Below is a small trained network, with its code and all its weights. Each question gives an input and a class and asks what happens when units are switched off, that is, made to give their printed mean instead of their output.

import numpy as np


def w(rows, s, z=0):
    codes = np.array(rows[::2]) - 128.0
    scale = np.full(codes.shape[1], s)
    scale[-1] = z or s
    return codes * scale


def f(y):
    return np.maximum(y, 0)


def log_softmax(a):
    a = a - a.max(-1, keepdims=True)
    return a - np.log(np.exp(a).sum(-1, keepdims=True))


def net(x, mask):
    res = np.array(x, float).reshape(1, 4) / 4 @ E
    y = f(res @ A[0][:, :-1].T + A[0][:, -1])
    res = res + np.where(mask, y, B[0][:, -1]) @ B[0][:, :-1]
    return log_softmax(res[-1] @ U[:, :-1].T + U[:, -1])


A, B = {}, {}
E = w([
[175,161,83,93,167,135,141,161,2,175],'x0',
[179,77,145,90,151,153,68,97,158,216],'x1',
[137,81,196,175,81,198,51,102,99,113],'x2',
[131,157,178,70,107,35,86,206,180,51],'x3',
],0.0081)
A[0] = w([
[112,103,184,148,93,126,100,115,157,108,213],'neuron 0',
[108,128,138,120,124,103,138,122,199,127,35],'neuron 1',
[107,110,140,198,93,172,140,88,103,111,147],'neuron 2',
[149,143,106,109,150,122,138,146,101,134,80],'neuron 3',
[164,141,131,130,124,137,104,154,64,142,186],'neuron 4',
[141,130,191,107,99,119,74,161,131,81,184],'neuron 5',
[153,113,158,129,128,137,88,120,132,152,85],'neuron 6',
[133,144,128,156,110,156,137,131,42,111,225],'neuron 7',
[179,127,104,94,174,128,126,137,103,177,254],'neuron 8',
[70,156,74,146,128,116,246,134,124,99,186],'neuron 9',
[138,106,115,152,133,156,119,93,122,188,132],'neuron 10',
[150,100,116,150,141,174,118,79,120,200,143],'neuron 11',
[138,123,172,102,131,95,85,147,161,120,118],'neuron 12',
[107,145,97,146,127,121,190,136,132,109,130],'neuron 13',
[136,89,112,134,144,175,119,94,120,178,140],'neuron 14',
],0.011,0.0025)
B[0] = w([
[97,98,172,181,121,175,98,141,185,126,204],'neuron 0',
[118,188,134,88,234,132,114,203,102,139,179],'neuron 1',
[79,92,201,199,106,184,74,143,202,108,201],'neuron 2',
[120,151,88,107,136,106,158,137,126,159,175],'neuron 3',
[154,207,101,92,203,118,149,146,117,124,205],'neuron 4',
[149,174,145,185,135,132,115,65,141,39,213],'neuron 5',
[131,127,121,158,108,119,134,68,141,124,166],'neuron 6',
[134,189,139,125,205,120,110,147,135,98,213],'neuron 7',
[152,220,89,82,201,90,166,147,101,145,234],'neuron 8',
[199,209,70,153,163,77,162,10,99,51,255],'neuron 9',
[152,116,90,135,110,105,179,45,122,129,206],'neuron 10',
[165,119,59,140,111,80,200,2,117,136,233],'neuron 11',
[135,148,145,189,140,161,87,93,165,61,189],'neuron 12',
[167,167,89,128,127,108,150,89,127,104,191],'neuron 13',
[161,125,81,140,97,97,167,42,124,123,214],'neuron 14',
],0.0086,0.0097)
U = w([
[127,140,119,81,160,113,149,246,114,201,140],'0',
[98,72,137,93,44,125,122,163,93,157,4],'1',
[88,100,138,112,80,135,133,174,103,168,4],'2',
[104,117,226,159,122,174,53,142,146,87,220],'3',
[167,148,88,126,135,84,166,98,121,109,165],'4',
[118,40,141,150,49,145,136,105,142,164,50],'5',
],0.012,0.0034)

Each question gives the input, the list of numbers given to net, and the class t.
The units are the neurons (one row each of A and B). Each row of codes is followed by its name. A weight is (code - 128) times the scale printed after its matrix; where a second scale follows, it is the last column's (A, B and U).
mask holds one flag per neuron, in row order. A switched-off neuron (its flag False) gives its mean, the last column of its row in B, instead of its output. The means were averaged over made-up inputs and are rounded, as every weight is.
A unit's drop is (log p(t) with every unit on - log p(t) with that unit switched off) / (log p(t) with every unit on - log p(t) with every unit switched off).
The circuit of an input: a set's keep is (log p(t) with only the set's units on - log p(t) with every unit switched off) / (log p(t) with every unit on - log p(t) with every unit switched off). Starting from the 12 units with the biggest drops (on a tie, the unit counted first), units are removed one at a time, each time the one whose removal leaves the highest keep (on an exact tie, the one counted first), for as long as the keep stays at least 0.8.
circuit, biggest first: the units of the circuit, biggest drop first
top k neurons: the k neurons with the biggest drops, biggest first
drop of u: that unit's drop, to one decimal
input [0,7,-6,7], class 0: circuit, biggest first => (neuron 9; neuron 11)
input [-4,4,0,-8], class 5: top 2 neurons => (neuron 9; neuron 2)
input [-6,-7,5,-8], class 3: circuit, biggest first => (neuron 2)
input [-7,1,-3,-2], class 3: top 2 neurons => (neuron 11; neuron 8)
input [-1,1,8,-7], class 5: top 2 neurons => (neuron 2; neuron 9)
input [7,1,0,6], class 0: top 2 neurons => (neuron 9; neuron 11)
input [-7,0,8,-3], class 3: top 2 neurons => (neuron 2; neuron 0)
input [8,3,-2,1], class 0: top 2 neurons => (neuron 9; neuron 5)
input [-5,8,2,-5], class 5: drop of neuron 9 => 0.2
input [8,8,-6,8], class 0: drop of neuron 9 => 0.2
input [-5,5,-5,0], class 0: drop of neuron 9 => 0.3
